In the rows, 128 means zero.
Each row is followed by its class number.
[123 120  89 121  87 120 149 126 142 133 121 140 119 169 121 145  82 106
 145 120 137 193  96 107 116 124 140  98 127 152 155 145 135 101 125 151
 107 165 133 128 131 142 142 124 119  92 103  72 159  93 149 145 137 137
  89 131  94  74 106 197 187 130 141 158] -> 1
[ 95 129  84 117 130 151 143 151 132 130 114  93 112 140 114  98 114 142
 114 157 159 129 136  94 117 109 144  84 117 118 123 185 105 105  96 121
 125 100 122 133 142 141 129 154 146  86  81 103 157 151 127 149 150 143
 115 126 102  75 169 117 128 108  74  92] -> 0
[109 154 101 112 167 121 122 120 136 133 130 141  94 140 162 112 124 172
  89 178 155 131 148 127 115 138 124  92 138 143 135 207  60 109  82 140
 120 108 111 130 165 133 120 153 132  90  57  88 131 144 118 146 171 109
 122 117 101 106 167  98 108  84  82 122] -> 0
[ 90 105 100  89  86 159 167 139 121  95  99 108 114 158 144  78 156 107
 116 158 149 132 133 113  90  98 129   7 115 175 111 199  94  90  92 132
 100  96 108 136 113 135 116 138 134 100  74 109 176 176 122 138  94 180
 124 108 135  47 152 183 115 156  74  89] -> 0
[100 118 113 128 133 150 127 125 180 110  93 161 138 138 127 128 104 197
 114 115 208 200 131 120  96  52 128 131 150  99 158 166  79 112  71  50
 118 154 118 145  84 179 112 133 128  46 118 127 167 119 159 120 130 107
  53 118  98  65 107 207 132 134  75 136] -> 1
[ 66  68 134 127 162 131 133  60 150 155  85 108  98 216 133 107 170 139
  97 171 169 113 181 128 122  77 152 113 147 157 131 201  10 129  63 158
 141 195 123 149 129 129  94 109 114  72  90 119  94 131 100 149 145 129
  63 145  81 178 188 191  77  75  34 101] -> 0
[121 113 123 139  90 120 173 177 114 126 142  56 128 125 134  77 111  94
 143 178 173  92 124 142  98 110 131  36  99 177  80 235 141 111  82 155
 114  79  95 129 164 154 112 148 113 125  97  91 167 192  97 149 137 193
  95 120 141  79 153 149  95 160  92 110] -> 0
[ 82 127 119 105 155 154 117  87 162 138 117 129 139 193 161 168 140 153
 105 130 197 127 173 118 104  90 153 108 129 106 152 126  81 125  73  85
 137 177 138 127  64 175 126 152 122  81 116 108 106 119 112 153 154  88
  77 141  69 116 118 170 115 145 112 119] -> 1
[115 174 104  73 115 122 136 109 163 105  93 172 124 119 154 131 132 216
 104 138 104 103 143 173 105  88 112 108 154 129 132 124  54  80  99 105
 120 121 125 146 101 146 117 152 117  76  88 132 164 111 153 101 132 100
 120 130 134  84 131 192 153 100  78 145] -> 1
[ 95 150 113  71 173  90 175  56 147 172  80  97 160  75 140  88 169 158
 156 125 132 141 106 172 152  71 151  91 163 120 169 203  26  59 106 138
 100 135 113 176 104 152 115 154 117  83  43 123 106 104  67 133 174 149
 125 133  83 100 138 137 135  85  53 120] -> 0
[115 150  70 102 117 160 131  97 132 139  86  86 130 146 130  74  98 166
 112 173 172 132 129 132 138 125 120  60 127 157 122 188  69 106  91 136
 127 106 114 159 168 116 110 125 155  97  67 120 173 123 136 157 154 176
 127 117 136 123 207 100  99  94  39 118] -> 0
[ 71 126 114 115 159 119 148  60 162 134 128 133 124 149 119 167 178 123
 123 123  86  63 157 126 117  74 149 147 146 122 165 122  99 107 108 117
 124 158 148 127  93 161 120 155 114  95 115  97 103 111 121 129 151  83
  88 168  75 110 121 208 173  92  97 125] -> 1
[111 135 106 126 172 137 159 145 138 122 119 113 138 134 136 104 142 108
 114 140 143 140 120  97  94 114 158  84 118  99 114 158 123  78  94 108
 110 117 113 141 102 167 128 151 122 141 132 119 171 164 122 128 128 122
  47 101 113  53 113 169 114 176 100 120] -> 1
[142  94 107 149 109 144 142 170 138 115 140 112 116 163  93 137  97  94
 135 113 148 149 115  87 110 111 139 106 103 132 111 130 169 122 128 130
 127 121 126 122 124 145 147 132 129 101 131 125 181 154 156 130 100 160
 102 119 118  84 119 170 150 139 160 124] -> 1
[106 142  69 119 137 106 136  96 139 120 124  44  95 171 103 156 116 103
 125 149  99  27 141  85 131 114 118  65 120 132 107 151 117 125 110 135
 139 131 133 121 129 118  85 159 129 138 104 115 190 145 121 160 127 154
  80 114 170 110 182 150 131 106  84 142] -> 0
